Here is a tiny trained network, its code and every weight. The questions are about switching its units off for an input and a class, where a switched-off unit gives its printed mean instead of its output.

import numpy as np


def w(rows, s, z=0):
    codes = np.array(rows[::2]) - 128.0
    scale = np.full(codes.shape[1], s)
    scale[-1] = z or s
    return codes * scale


def norm(h):
    return h / np.sqrt((h * h).mean(-1, keepdims=True) + 1e-5)


def f(y):
    return y / 2 * (1 + np.tanh(0.7978845608 * (y + 0.044715 * y**3)))


def log_softmax(a):
    a = a - a.max(-1, keepdims=True)
    return a - np.log(np.exp(a).sum(-1, keepdims=True))


def net(x, mask):
    res = np.array(x, float).reshape(1, 5) / 4 @ E
    u = 0
    for l in range(2):
        y = f(norm(res) @ A[l][:, :-1].T + A[l][:, -1])
        res = res + np.where(mask[u : u + 7], y, B[l][:, -1]) @ B[l][:, :-1]
        u += 7
    return log_softmax(norm(res)[-1] @ U[:, :-1].T + U[:, -1])


A, B = {}, {}
E = w([
[116,237,174,110,179,82],'x0',
[88,93,127,101,195,151],'x1',
[220,115,186,95,139,174],'x2',
[122,221,72,134,126,254],'x3',
[126,129,128,123,127,128],'x4',
],0.0084)
A[0] = w([
[106,145,150,118,130,131,4],'0.n1',
[145,101,148,136,113,72,89],'0.n2',
[111,184,115,107,90,201,245],'0.n3',
[73,81,132,80,254,167,91],'0.n4',
[174,165,163,197,35,118,112],'0.n5',
[134,168,142,147,27,102,80],'0.n6',
[163,174,144,150,32,103,44],'0.n7',
],0.0099,0.0037)
B[0] = w([
[102,142,167,146,105,208,109],'0.n1',
[125,103,131,77,147,98,156],'0.n2',
[145,110,130,78,103,67,253],'0.n3',
[230,115,35,176,198,82,206],'0.n4',
[144,83,72,105,216,127,180],'0.n5',
[122,95,84,110,201,126,157],'0.n6',
[171,94,83,217,255,146,156],'0.n7',
],0.01,0.0063)
A[1] = w([
[106,211,191,130,190,88,170],'1.n1',
[137,212,36,121,126,249,172],'1.n2',
[165,185,141,121,210,89,9],'1.n3',
[167,139,97,79,81,57,213],'1.n4',
[64,124,67,162,146,88,237],'1.n5',
[213,97,187,111,178,169,132],'1.n6',
[175,26,61,93,70,119,238],'1.n7',
],0.011,0.0015)
B[1] = w([
[135,45,128,200,107,240,174],'1.n1',
[120,17,206,147,163,9,196],'1.n2',
[38,130,105,165,99,183,203],'1.n3',
[83,196,178,67,231,130,197],'1.n4',
[254,161,120,20,42,178,201],'1.n5',
[124,165,49,56,22,91,190],'1.n6',
[68,196,155,188,151,191,255],'1.n7',
],0.0098,0.01)
U = w([
[173,102,56,150,207,93,121],'0',
[109,94,230,110,155,46,156],'1',
[95,130,152,207,95,203,136],'2',
[113,155,118,89,145,141,248],'3',
[171,155,100,61,25,106,103],'4',
[163,187,124,166,135,107,25],'5',
[211,157,170,250,63,55,2],'6',
],0.016,0.007)

Each question gives the input, the list of numbers given to net, and the class t.
The units are the neurons (one row each of A and B). Each row of codes is followed by its name. A weight is (code - 128) times the scale printed after its matrix; where a second scale follows, it is the last column's (A, B and U).
mask holds one flag per neuron, layer by layer. A switched-off neuron (its flag False) gives its mean, the last column of its row in B, instead of its output. The means were averaged over made-up inputs and are rounded, as every weight is.
A unit's drop is (log p(t) with every unit on - log p(t) with that unit switched off) / (log p(t) with every unit on - log p(t) with every unit switched off).
The circuit of an input: a set's keep is (log p(t) with only the set's units on - log p(t) with every unit switched off) / (log p(t) with every unit on - log p(t) with every unit switched off). Starting from the 12 units with the biggest drops (on a tie, the unit counted first), units are removed one at a time, each time the one whose removal leaves the highest keep (on an exact tie, the one counted first), for as long as the keep stays at least 0.8.
circuit, biggest first: the units of the circuit, biggest drop first
top k neurons: the k neurons with the biggest drops, biggest first
k most important neurons of layer l: the k neurons of layer l with the biggest drops, biggest first
input [5,0,4,2,-1], class 2: circuit, biggest first -> 1.n1
input [0,-7,7,3,3], class 0: top 4 neurons -> 0.n5; 0.n7; 1.n5; 0.n6
input [5,3,-3,4,3], class 2: 3 most important neurons of layer 1 -> 1.n1; 1.n3; 1.n6
input [5,2,-1,-5,7], class 3: top 2 neurons -> 1.n2; 1.n4
input [-3,-7,-8,-7,-8], class 3: top 4 neurons -> 1.n2; 0.n4; 1.n5; 1.n1
input [6,-6,-4,8,1], class 1: 2 most important neurons of layer 1 -> 1.n2; 1.n7
input [2,-6,5,-5,-1], class 0: top 3 neurons -> 0.n7; 0.n5; 1.n5
input [-8,1,-8,-5,5], class 2: 3 most important neurons of layer 1 -> 1.n7; 1.n6; 1.n2
input [8,-4,6,7,6], class 2: top 2 neurons -> 1.n1; 1.n3
input [-8,-1,2,-6,-1], class 2: top 3 neurons -> 1.n7; 0.n3; 1.n2
input [3,-5,-7,1,-6], class 4: top 2 neurons -> 1.n5; 0.n4
input [6,-2,8,0,-2], class 4: top 2 neurons -> 1.n6; 1.n7
input [2,3,-4,1,-2], class 4: top 3 neurons -> 1.n5; 1.n7; 0.n5
input [-5,8,1,-8,5], class 0: circuit, biggest first -> 0.n4
input [-6,5,6,6,-3], class 1: top 3 neurons -> 1.n2; 1.n5; 1.n3
input [-2,-5,7,8,6], class 1: 2 most important neurons of layer 1 -> 1.n2; 1.n5
input [-3,-4,-5,-4,-8], class 3: 2 most important neurons of layer 0 -> 0.n4; 0.n2
input [6,0,5,-4,3], class 2: circuit, biggest first -> 1.n1; 1.n3
input [-7,4,-7,-3,2], class 2: 3 most important neurons of layer 1 -> 1.n7; 1.n6; 1.n4
input [1,-6,-6,-5,1], class 0: most important neuron of layer 1 -> 1.n6
